Here is a tiny trained network, its code and every weight. The questions are about switching its units off for an input and a target symbol, where a switched-off unit gives its printed mean instead of its output.

import numpy as np


def w(rows, s, z=0):
    codes = np.array(rows[::2]) - 128.0
    scale = np.full(codes.shape[1], s)
    scale[-1] = z or s
    return codes * scale


def softmax(a):
    e = np.exp(a - a.max(-1, keepdims=True))
    return e / e.sum(-1, keepdims=True)


def log_softmax(a):
    a = a - a.max(-1, keepdims=True)
    return a - np.log(np.exp(a).sum(-1, keepdims=True))


def net(x, mask):
    ids = ['αδεζηθξτω'.index(c) for c in x.split()]
    T = len(ids)
    res = E[ids] + P[:T]
    u = 0
    for l in range(2):
        r = res
        for j in range(3):
            rows = slice(4 * j, 4 * j + 4)
            q, k, v = (r @ M[l][rows].T for M in (Q, K, V))
            z = softmax(np.where(np.tri(T) > 0, q @ k.T / 4**0.5, -1e9)) @ v
            o = O[l][rows]
            res = res + np.where(mask[u + j], z, o[:, -1]) @ o[:, :-1]
        u += 3
    return log_softmax(res[-1] @ U[:, :-1].T + U[:, -1])


Q, K, V, O = {}, {}, {}, {}
E = w([
[109,137,86,119,177,164,140,194,163],'α',
[91,149,92,137,156,110,52,80,164],'δ',
[248,57,150,167,161,103,145,158,133],'ε',
[152,79,39,50,149,121,160,110,92],'ζ',
[175,149,103,119,120,147,40,166,200],'η',
[109,88,68,170,78,150,135,154,131],'θ',
[112,73,165,135,97,49,101,213,123],'ξ',
[142,178,164,89,69,82,106,144,9],'τ',
[145,163,166,213,189,89,84,186,13],'ω',
],0.015)
P = w([
[130,67,156,134,180,169,38,99,2],'0',
[152,143,55,202,128,63,246,178,137],'1',
[160,143,70,199,115,73,203,177,135],'2',
[141,122,105,205,99,126,165,139,136],'3',
[122,122,123,181,84,137,113,122,89],'4',
[111,112,122,168,88,146,93,138,79],'5',
[124,98,126,158,96,167,66,142,42],'6',
],0.0072)
Q[0] = w([
[94,164,138,87,80,102,151,76,80],'0.h0',
[145,120,129,123,88,77,127,175,121],'0.h0',
[145,136,80,140,98,67,146,119,109],'0.h0',
[86,56,153,116,208,132,113,96,117],'0.h0',
[132,166,175,68,185,42,144,116,109],'0.h1',
[134,176,155,23,66,59,133,141,129],'0.h1',
[110,142,251,74,167,128,129,114,130],'0.h1',
[132,128,160,119,92,200,187,72,178],'0.h1',
[120,28,135,127,82,170,125,105,146],'0.h2',
[96,78,145,169,115,60,89,219,76],'0.h2',
[135,159,142,156,156,134,80,125,32],'0.h2',
[102,145,208,104,106,156,170,70,198],'0.h2',
],0.011)
K[0] = w([
[181,202,119,139,110,116,184,112,152],'0.h0',
[111,115,139,87,120,98,150,156,110],'0.h0',
[107,184,132,95,108,111,121,111,112],'0.h0',
[77,120,72,138,176,129,117,139,196],'0.h0',
[194,149,150,97,218,86,138,161,163],'0.h1',
[204,62,159,56,164,48,102,154,123],'0.h1',
[188,124,75,70,216,114,128,112,142],'0.h1',
[141,93,37,121,91,96,176,102,201],'0.h1',
[152,187,134,116,170,167,143,106,161],'0.h2',
[145,125,80,90,157,188,71,123,60],'0.h2',
[57,37,127,72,131,182,101,136,119],'0.h2',
[160,166,92,101,137,74,252,110,145],'0.h2',
],0.011)
V[0] = w([
[154,76,162,101,189,187,72,86,119],'0.h0',
[200,163,62,87,57,84,143,112,114],'0.h0',
[145,21,55,118,90,153,109,185,107],'0.h0',
[147,93,176,125,50,104,100,122,35],'0.h0',
[155,139,137,10,133,53,80,191,119],'0.h1',
[143,80,92,173,68,44,95,190,118],'0.h1',
[32,167,68,91,28,246,157,109,163],'0.h1',
[90,48,100,53,153,194,129,60,183],'0.h1',
[115,140,189,67,159,109,184,166,105],'0.h2',
[126,67,82,171,86,101,208,139,66],'0.h2',
[28,61,139,94,43,144,142,129,158],'0.h2',
[106,73,106,69,166,39,91,2,63],'0.h2',
],0.0058)
O[0] = w([
[172,142,66,102,95,70,115,206,98,135],'0.h0',
[96,48,132,103,91,180,109,76,118,141],'0.h0',
[143,76,114,110,144,165,53,120,178,214],'0.h0',
[155,170,164,125,46,183,90,141,138,216],'0.h0',
[101,183,181,88,127,142,155,67,228,123],'0.h1',
[91,88,61,135,65,220,136,115,134,253],'0.h1',
[124,177,145,104,113,34,182,177,59,48],'0.h1',
[176,139,136,76,134,69,116,162,138,23],'0.h1',
[80,158,238,123,170,123,197,158,140,77],'0.h2',
[96,84,56,162,96,175,253,131,116,133],'0.h2',
[108,111,153,86,89,11,144,170,99,76],'0.h2',
[84,49,130,171,165,129,104,44,108,190],'0.h2',
],0.0068,0.0059)
Q[1] = w([
[140,179,187,136,254,104,184,74,164],'1.h0',
[138,124,152,141,78,172,179,68,127],'1.h0',
[135,98,63,168,119,140,60,99,116],'1.h0',
[118,114,160,161,62,138,165,145,214],'1.h0',
[101,149,146,147,131,234,56,203,75],'1.h1',
[170,44,59,139,89,152,112,100,115],'1.h1',
[103,48,42,135,119,154,16,127,144],'1.h1',
[74,135,234,120,140,137,118,103,30],'1.h1',
[130,152,164,114,226,100,215,120,154],'1.h2',
[80,79,189,124,179,149,56,158,78],'1.h2',
[219,106,49,164,90,52,82,121,103],'1.h2',
[217,90,86,97,81,201,46,144,55],'1.h2',
],0.0074)
K[1] = w([
[159,172,79,154,23,108,198,149,183],'1.h0',
[91,98,107,146,167,140,146,211,121],'1.h0',
[165,56,141,115,153,152,141,119,63],'1.h0',
[149,166,122,151,162,207,141,146,148],'1.h0',
[131,40,166,61,153,142,91,103,111],'1.h1',
[75,125,173,91,81,159,89,171,159],'1.h1',
[121,90,162,81,56,169,105,166,78],'1.h1',
[184,153,91,122,244,149,100,115,118],'1.h1',
[184,198,98,178,84,161,132,87,99],'1.h2',
[176,156,90,69,190,107,64,128,2],'1.h2',
[121,89,218,108,61,110,80,190,143],'1.h2',
[75,128,139,41,140,85,31,174,108],'1.h2',
],0.0083)
V[1] = w([
[111,142,159,248,89,80,78,135,101],'1.h0',
[109,12,145,178,218,154,195,74,86],'1.h0',
[112,104,105,57,91,59,64,77,116],'1.h0',
[1,186,123,97,150,123,174,82,2],'1.h0',
[198,166,156,100,162,71,71,123,212],'1.h1',
[93,171,132,103,105,171,70,88,52],'1.h1',
[209,223,72,58,126,183,138,56,62],'1.h1',
[44,127,191,96,156,92,63,91,161],'1.h1',
[100,130,130,166,24,184,129,85,127],'1.h2',
[139,134,153,97,94,160,122,85,218],'1.h2',
[167,108,137,26,72,228,146,180,128],'1.h2',
[178,182,93,29,74,112,40,92,105],'1.h2',
],0.0061)
O[1] = w([
[90,130,106,254,163,142,80,95,142,190],'1.h0',
[170,108,108,135,212,139,161,52,101,255],'1.h0',
[109,153,108,79,101,42,180,101,142,145],'1.h0',
[94,110,44,101,96,225,109,107,145,2],'1.h0',
[138,122,135,128,158,178,111,115,170,11],'1.h1',
[100,173,169,107,65,94,178,150,106,250],'1.h1',
[164,226,130,121,140,124,208,108,80,117],'1.h1',
[96,74,153,134,106,150,160,111,189,95],'1.h1',
[154,108,134,172,88,70,132,124,136,205],'1.h2',
[157,89,149,89,112,147,50,103,166,157],'1.h2',
[166,97,71,138,76,180,165,144,147,183],'1.h2',
[184,162,41,161,117,127,171,127,187,242],'1.h2',
],0.0081,0.0061)
U = w([
[61,176,147,46,202,202,144,253,94,254],'α',
[75,210,100,111,168,37,68,45,123,142],'δ',
[213,120,184,127,171,91,141,125,87,67],'ε',
[141,119,83,33,170,145,167,72,103,140],'ζ',
[197,212,90,83,113,146,67,133,168,132],'η',
[136,144,43,124,70,81,77,184,19,55],'θ',
[76,65,163,90,105,106,81,152,152,150],'ξ',
[118,202,205,100,57,148,171,76,96,172],'τ',
[114,182,93,185,167,195,118,115,83,9],'ω',
],0.0054,0.0075)

Each question gives the input, a string of symbols that net reads in full, and the target symbol t.
The units are the heads (4 rows each of Q, K, V and O). Each row of codes is followed by its name. A weight is (code - 128) times the scale printed after its matrix; where a second scale follows, it is the last column's (O and U).
mask holds one flag per head, layer by layer. A switched-off head (its flag False) gives its mean, the last column of its rows in O, instead of its output. The means were averaged over made-up inputs and are rounded, as every weight is.
A unit's drop is (log p(t) with every unit on - log p(t) with that unit switched off) / (log p(t) with every unit on - log p(t) with every unit switched off).
The circuit of an input: a set's keep is (log p(t) with only the set's units on - log p(t) with every unit switched off) / (log p(t) with every unit on - log p(t) with every unit switched off). Starting from all 6 units, units are removed one at a time, each time the one whose removal leaves the highest keep (on an exact tie, the one counted first), for as long as the keep stays at least 0.8.
units of the circuit, in order: the units of the circuit, biggest drop first
unit that matters most: the unit with the biggest drop
which heads matter: for each layer, one digit per head in row order, 1 if its drop is at least 0.15 and else 0, layers parted by /
input ω δ δ, target ω: which heads matter	011 / 100
input θ ε η ξ θ, target θ: units of the circuit, in order	[0.h1 0.h2]
input τ α ε, target τ: units of the circuit, in order	[0.h0 1.h1]
input η θ δ θ θ δ, target θ: units of the circuit, in order	[0.h1 0.h2]
input ζ τ ζ τ ε δ α, target ζ: units of the circuit, in order	[1.h0 0.h2]
input θ δ ζ η θ η, target θ: unit that matters most	0.h1
input ω ε θ δ, target ω: which heads matter	001 / 100
input θ α δ η θ ε ζ, target θ: units of the circuit, in order	[0.h1 1.h1]
input τ ζ α, target τ: units of the circuit, in order	[1.h1 0.h0]
input η η η θ θ δ τ, target η: which heads matter	011 / 001
input η ω ζ ζ α ε ζ, target η: which heads matter	001 / 001
input ω ζ ε, target ω: units of the circuit, in order	[1.h0 0.h1]
input τ α η, target τ: which heads matter	110 / 010
input η θ α, target θ: which heads matter	110 / 100
input θ ζ θ, target θ: which heads matter	011 / 010
input ω θ θ, target ω: units of the circuit, in order	[1.h0]
input ε δ τ θ α τ ξ, target ε: which heads matter	011 / 100
input α ξ ξ η, target ξ: which heads matter	100 / 011
input ω τ δ ξ, target ω: which heads matter	001 / 100
input ξ η δ ξ δ ζ, target ξ: units of the circuit, in order	[1.h1 1.h2 0.h1]
input ξ η δ θ, target ξ: units of the circuit, in order	[1.h1]
input α ε ζ δ δ ω, target α: units of the circuit, in order	[1.h2 0.h2 0.h0]
input θ τ ε ζ α, target θ: units of the circuit, in order	[1.h1 0.h2 0.h1]
input τ δ θ ξ, target τ: units of the circuit, in order	[0.h0 1.h1]
input η ξ ζ ζ α ε, target η: units of the circuit, in order	[0.h2 1.h2 0.h1]
input ξ η ε ε η θ ξ, target ξ: which heads matter	010 / 010
input η δ θ ε ε ζ, target η: unit that matters most	0.h2
input ε ε ε δ, target ε: units of the circuit, in order	[1.h0 0.h1]
input ξ ω θ α, target ξ: which heads matter	000 / 011
